[ 14  -5 -11  -2  34   7 -22 -15  11  20 -34 -15   0  39  -5  17  -5  29
  16 -33   2  -6  -2 -23  -8 -15  32  39  24 -10   9  -3   0  10] : Sida
[  0  -9  14 -58 -15   7  -4  55 -25 -31  22  -4  -5 -18  26  17  23 -26
 -16   3  21  34  15  39   0   1 -30  -4 -65 -11 -14  46 -17 -15] : nagif
[ -9  -6  42  38 -15   8 -32 -17  25 -36  45 -20 -40   7  28   2  29   9
 -10  13 -15  -2   8 -25  11  37  35   9  13 -15   6  29 -11  19] : bekas
[ -8 -20  38  -9  11  -2  27  -4  -8 -71 -12  91   1  -4  64 -17  13   3
  19  25  -8   2  -2  24  10  21  30  -2 -79 -10  44  39 -18 -41] : Gube
[  5  -1   8   3 -14  -8  -3   6   1  -8  28   5   6   6  16   2  21  -9
   1  14  16  -1   6  10  -2  22  -3 -29 -16  -1   1  -3   8 -17] : fip
[ 44 -32  11  64 -20  16   7 -13   4  13 -10   9 -20  86  -3   5  15  22
  -5 -35   9 -21   8  14  32  12  25  17  14  23  16  28  -5  37] : nagif
[ -6   2   7 -14 -47  31 -10   8   3  21  -3   0 -17  55 -20  56   2  34
  -8 -26  -8  23 -26  34 -13 -17  10  -9 -25   0  27  67  16  14] : nagif
[ 13 -13  47  20  -5  -1  15 -15 -14 -54  10  -2   2 -63  12 -10 -27 -43
  25  17  -2  18   4 -20  -9  32  -8  13 -34 -13  40  12   6 -11] : bekas
[ 15   8  -1   0  -4  -6  19  19   8  -4   8   9  15 -52  -5 -12  -3 -20
   4  30  17  16  16  -1  -3  13  -2  -2 -20  13  -1 -12  10  -7] : gora
[-15  -6  -1  10  27   0  -4   3   1 -18  -9  -4   8 -31  -2 -12  27  -9
   3   3   9 -34  17  -6  11  14  26  -1  13  -2 -24 -30  22  -4] : bekas
[-23   0 -22  24  -3  -9  -4   6 -11   5  40 -23 -55  37 -20  16 -25  15
  11   3 -16  36 -12 -17  14  41 -44 -34  -5 -18  -2  34   9  15] : Vimi
[  9  -2   6   0 -68  21 -15  -6  -2 -43  46 -36 -41  16  24  16   5 -39
 -42 -10  -5   7  29  -4 -17   9 -28  40  46   3  38  29 -24 -27] : fip
[  1  -1  -7   4  -3   4   9  22   2   2   7  21  35 -14  -4  -6  -4  -6
  -1  18   9   3   1  -9 -12 -10 -24  -1 -28  13   8   6  -1 -19] : nagif
[-29  27 -28 -43 -19  10 -15  20 -12 -19 -20  63  13  -2  -1   4  29   8
   0  -7  21  -2  24  22 -10 -21   1   9  -3  -6  -6  23  19 -24] : bekas
[-18  16 -19 -22 -32  17 -26  11   7  33  30  -5 -20 -36   1   6  22   5
 -34   7  -6  -1  -4  -1  -6  12  10  29  15  15  -8  19 -20  12] : Vimi
[ 34  17  21   2  -5   1  -1  -4 -10  12  66 -49 -19  20  13  87   1 -39
 -24   9 -19  17  -6 -28   2  35  -9  11 -10 -11 -15   6 -17  18] : bekas
[ -2   7  11  42  45   0  28 -13  -8 -51 -20   0 -19 -67 -12 -10   9 -62
  17  28  -1 -18  14 -53   4 -12  18  -2 -12 -13 -21 -26   0  51] : gora
[-12 -28 -12  25   2  -1 -20 -29  -4  26   2 -43 -14 -46 -73 -34 -54  -9
 -18  12  -4  34  27 -13  10  49 -43  24  33  15 -24 -31 -28 -28] : nagif
[ 20 -24  -6  13  11  -5  -8  14  -2 -21 -45 -16  25  27 -12   1  14  15
  17 -19  28 -15  27   5 -15 -12   5  35  10  33  27   6 -10  -6] : Vimi
[ 59 -60  25  33 -13  10  21 -17  28  18  17 -38 -31   4  41  -8  22  13
   6 -29   7   1  15  -9 -12  -1  36  36  27  33  -2  13 -19  29] : Vimi
[-32  26  26 -15  -4  29 -20  16 -45 -31  15   7  -1  12 -43  71  -6 -30
  22  20  10  31  21 -15 -13   1 -73 -64 -65 -16  16  48  16 -25] : bekas
[ -3  -9  -7  37  -7 -12   8  18  38 -50  10 -18  35  34 -25 -10   7 -40
 -24  31  -4  -1   8 -29 -30  25 -10  -3 -65  32  31  31 -13  14] : Vimi
[ 13 -15  12   6  -8 -17  12  25  -9  -4  16   5  19 -26  -5 -16   6 -17
   4   4  27   9  14   7  -7   0 -19 -12 -17  -3  -2  -1   7 -11] : lemo
[ 11  -8   8  13  -7  16  20  19   4   0   3  14   6  -4   4   3  12   0
   1   2  16 -10  -6   7  -3 -25   3  -1  -8   9  -7   1  26   6] : Sida
[  8  26 -11  -3 -23   3  -2  49   0 -12  20  -6 -12   0 -32  27  -6  21
  14  18  29  15 -24  15  14 -36  -1  -2   4   5 -11  -3  34  11] : fip
[-14 -15  -5  15   1  18  10 -14 -42  11  -9  49  16 -19  10 -19   4  25
 -25   0  -2   6  22  46  11   2   9   5  16 -17  12  32 -23 -33] : bekas
[ -2  -2   0 -10 -11  -6  17  22   4  11  -7  28  22   2  -1  -8   9  -1
   6   7  20  -2  -3  14 -17 -21 -22 -35 -35  16  -4  -2  32  -3] : Sida
[  1 -24  -9  45 -11  -8   3   4  33 -51  43 -26 -23   9 -11   2   2  -8
 -27  43 -13  -1   6 -32   3  45  14   8 -33  -2  -7 -11  10   1] : Tatug
[-54  39 -34 -46 -11  27 -51  50 -19  -8  32 -29 -26  16 -45  48 -32  -4
  15  -5 -13  23 -29 -23   9  -7 -37  10  -7  -8 -14  41  10 -11] : Vimi
[-46  16 -45  -8 -20  -4 -39   2 -32 -43  13 -30 -50  18 -18  52  31  22
   5  18 -31 -12 -24  24  27  45  33  -5  -7 -27 -28 -22  29  22] : fip
[-16 -38  11  28 -10  21  -4 -21 -16 -40  61  -1 -84  17  27  33  20  10
 -19   0 -24  -8  19 -23  24   9   9  14  26 -33 -44   6  -6 -19] : bekas
[-26  43 -28  -4 -23  17 -34   1  26   1   4 -17   3  14 -44  18   5  -7
   0 -11 -14  31 -30 -21 -26  24  10  49 -13  -9  25  40  -8  50] : Tatug
[ -4  -5   3  11  -3   1   6   7   6   1  -3  10  14 -18 -15   2  19 -14
  -5   9  10   2  19  -1 -25  17 -13 -10 -43   9   8  10   3  -7] : Vimi
[-27  -7  21  25  24  26 -42  -8  40 -14 -19 -26   7   4 -53  -6  20  -6
 -12  33  14 -12  26 -11  13  38   6  -3  22  30 -42  -9  10  38] : gora
[  2  24 -37  19 -14  -5  -4  22   5 -50 -36  32  25  45 -32 -13  21 -16
  34 -29   1   8   2  -5 -12 -19  24  43 -66  -5   7  16   4  34] : Tatug
[-17   9  52  36 -27 -27  -8  20   8 -29  32 -15 -44  29  -5  33   5 -24
   5  16   7   7  14  -8   6  17 -11 -62  -5  10   1  38  21   8] : bekas
[  5  17 -15  -5  32   0  16 -16  11  26 -12   8  20  44 -31  37   1  30
  18 -31   0   9 -53  -6  -4 -10  15  37  -2  -8  14  -2 -18  10] : nagif
[  0  -3  16   1  26   1  -4 -11   9 -61  45 -55 -46 -12  64   8  37 -51
 -24  24  -9 -41  23 -50  21  27   8 -24  37 -11 -36 -28  -8   7] : Tatug
[-15 -29  -5 -26  -3  20 -14 -20 -10  35  15 -10 -14 -79   6 -26  -3 -33
 -32   0  -3  -9  11   2  -1  41  20  26  32  13 -16  -8 -29 -26] : Gube
[  0  -4  -6 -23 -15  13  -2  25  -8 -14  23  15  14  -5  26   0   1   9
   5  13  13  -1   5  15  -2   0 -28  -5  -8  -3  14  -5  23 -48] : fip
[ 17  -2  11  19  27 -20  20 -13  -5 -33 -10  19 -39  11   0  28  10 -20
  10   1  30  -8  15 -44  -5 -20   9 -32  -8 -28   3  10   3  12] : nagif
[ 13  51 -12 -16  33  24   0  35 -31 -13 -33   6  50 -10 -18  28 -32 -11
  43   0   4  31 -22   5   8 -21  -3  21 -34 -20  20  28  10  19] : Tatug
[-35  39   3  -8 -26  15 -48  21 -32 -11  42 -17 -12  25   0  67  37 -20
 -17   7 -18  13  19   8   2  51 -38  11  -8 -14  -6  33 -13   2] : bekas
[ 29  -1   9 -12  16  -1   4  22  24  -3   5   1  11 -18  35  -6  16  -9
   3  12  24 -13  14 -22   2  -8   7   5   3  17  -9  -7   2   3] : nagif
[ 23   2   0 -31 -33  -9  13  15  -4  10  19 -14  12  14   1  34 -33  28
   0   0  -5  19 -57  11 -13  -6   8 -13 -38 -14  61  30  30  14] : lemo
[ 17  -3  32  -8  12   3  -5  35  -2 -43   6   4 -25 -19  48   6  26  -4
 -18  39  44   8  69  31  33   9 -18 -20  45   2 -33   9  16 -32] : beron
[-27 -12  11 -20 -19 -46 -59  13   4 -53  18 -29  -5  18   9   5  18 -47
   1  22  -2  56  43  19 -11 114 -38  33 -42   2 -19  27 -29  -9] : beron
[ -8  10 -21  12 -12 -10   7  34  -9  -2   7  21  19  -8 -30   0  17 -19
   4   7  26  15  19  10 -11  -7 -21 -18 -34  -4 -14   2  21 -16] : beron
[ 16 -21  15  11   7 -10  12  31 -12   0  40 -11   6  -9   3  22   8  -2
  10  20  13 -10  -7  -6  13  10  -9 -28 -30  -3 -14 -17  22  -9] : lemo
[-10  50 -35  -3  -7  19   5  20  30  16 -17  29  15  -5 -32  29  28 -19
 -35  17   2   6  14  11 -10  18  23  44   5  16   1  20   4  35] : gora
[-30  23   5 -15  14  -7 -16  -6  14 -17  20 -27   7 -18 -34 -21 -58 -14
   6   5 -19  32 -31 -37   1  -2 -24  19   9  -9   3   2 -15 -11] : bekas
[ 15 -12   8  24  33   6  -2  -2  23  -6 -20  -4  -8 -16 -18 -45   8 -18
   2  -8  18   5  28 -26   4  34  -5  42 -28   2  20  -8 -17  19] : Sida
[  7  20 -18  25   7  15  15   2  35  33 -10  32  42  44   7   9  -7  19
 -21  10 -14   6  -6  18   4  -4  13  28  36  19  -8  15  11  10] : beron
[ 38 -11  59  25  10  15  43  -9  29  23   5  50  37   4  46   7  42 -21
 -33  13  24 -29  -7   8 -16 -28  19  -4  -9  22  -8  12  -8  26] : Sida
[ 29  -6  -7  17 -15  10  21  17  -1   2  29  14  27  -4  17   2   3  13
   9   6   9 -14 -10  -1   3  -9  16  -3 -14   8   5  -5  19 -28] : Vimi
[-12   0   9  29 -42  -6  -7  17  -5 -60 -13   4  -1 -21 -31   5  21 -26
 -13  21  32  22  61  34 -23  10   3 -18   1  -4  -7  24  21 -35] : Tatug
[  5 -34 -24  23  24 -12  51  24  10 -14   7   5 -16 -36 -23  12 -19 -36
   9  11   3   6 -11 -49 -29 -24   4  13 -33  -9  -1   6  25  29] : lemo
[ 25   6   5  71 -22 -32  17 -50  23   6  11  13 -11  68  23 -27  -2 -20
 -17 -25 -25  15  13 -25 -15  19  21  -5   6  -8  34  37 -45  27] : Tatug
[ 29 -32   3  24 -12 -36   6  33  33 -17  23 -53 -15 -46 -12 -14  -9 -38
 -39  41  36  28  57 -24 -36  44 -26  -9 -20  13  11  11  10  -1] : Vimi
[ 10   0  11 -15  13   1   1  26 -40 -20  38 -74  19 -21  43  62  17 -23
 -13  19 -20  -5 -20  25  13  21   1  -8  -1 -20 -30 -14  -2  -5] : nagif
[-14 -23  18  -2  19  20 -13  33 -12   0 -12 -12  27 -68 -18 -14  -2   5
  -6  30  23 -10   5  23   8   6 -15  13  -1  18 -26  -9  14  -6] : Vimi
[ 22   0  10   9 -21   0  15  26  -7 -33  27  19   6 -14  14   9   9 -21
  -8  26  23  17  34   8  -5  11 -20 -19 -33  -2  -4  21  10 -32] : Vimi
[ -9 -19   7  36   7 -22  -4 -13  34 -19  -4 -34 -35 -36  11 -51  21   0
 -13  -3  -7 -18   3 -13  12  16  66  14  33   1 -12 -12 -14  28] : nagif
[ 13  20 -33 -13 -22 -30   0   4 -12   8  15 -13  35  15  -8  27 -23  11
 -12   5 -23  54 -26  25 -23  29  18   6 -52 -36  19  31   5  18] : bekas
[  9 -10  37   1  29   3  45 -18  31   5  -4  34  18  -9  32 -26 -15  32
  -1 -17   5 -33 -23 -15  -3 -80  33  -5  42   4  14 -20   7 -48] : bekas
[-33  12 -36   3 -35 -12 -18  15 -31 -95   6 -26 -34 -17 -15  -1  19 -36
 -10  25 -18  -1  53   4  12  12   1 -21   3  -9 -23  -9   8 -18] : lemo
[-20  31   0 -39  28  14 -51  51 -17 -63 -40 -41  -4 -20 -57  26  19 -30
  15   3  28   3  44  -4  15 -14 -22  21 -13 -10 -32 -12  16  18] : lemo
[ 69  -5  17  24 -32 -29  10  -3  22  32  -4 -11   6  43  22  32  27  24
 -13 -16  25   0 -10   8 -22 -23  13  49  25  22  19  -4  -5  61] : beron
[ 12 -11 -14  18   7  -6  20 -11   0 -13  31 -32 -41 -30  14   7 -10  -9
 -26  28   8   0   9 -26  -6  -3   3 -32  41 -26   2 -12  16  -1] : fip
[-16   6  -8   9  23   6  -1  26  12 -53 -35  26  11  13  -3  -6  20 -39
  15  18   8  -6  44 -23  -9 -13  -9 -20 -54  10  -2  21  20  12] : beron
[-28  29  -7   7   0  18 -31   8  10 -58 -26  16  27   1 -13 -15  22 -27
   1  14  16  -4  39  -9  -9  48   3  10  -1   7  57  52   4   2] : bekas
[ 22  -1  39 -19 -11  -7 -52   7 -14 -43 -17  -2   4  39   3  26   6 -18
  -5  16  30  25  61  10  -1  52 -25 -16 -62  -6  29  42 -15 -19] : Tatug
[ 15 -28  15  -7   5   5   2  19 -19 -12  11   4  16 -15 -11  14  -8  -7
   5  11  26 -11  11  -3   6  -6 -13  -9 -13   1  -6 -12  17 -32] : lemo
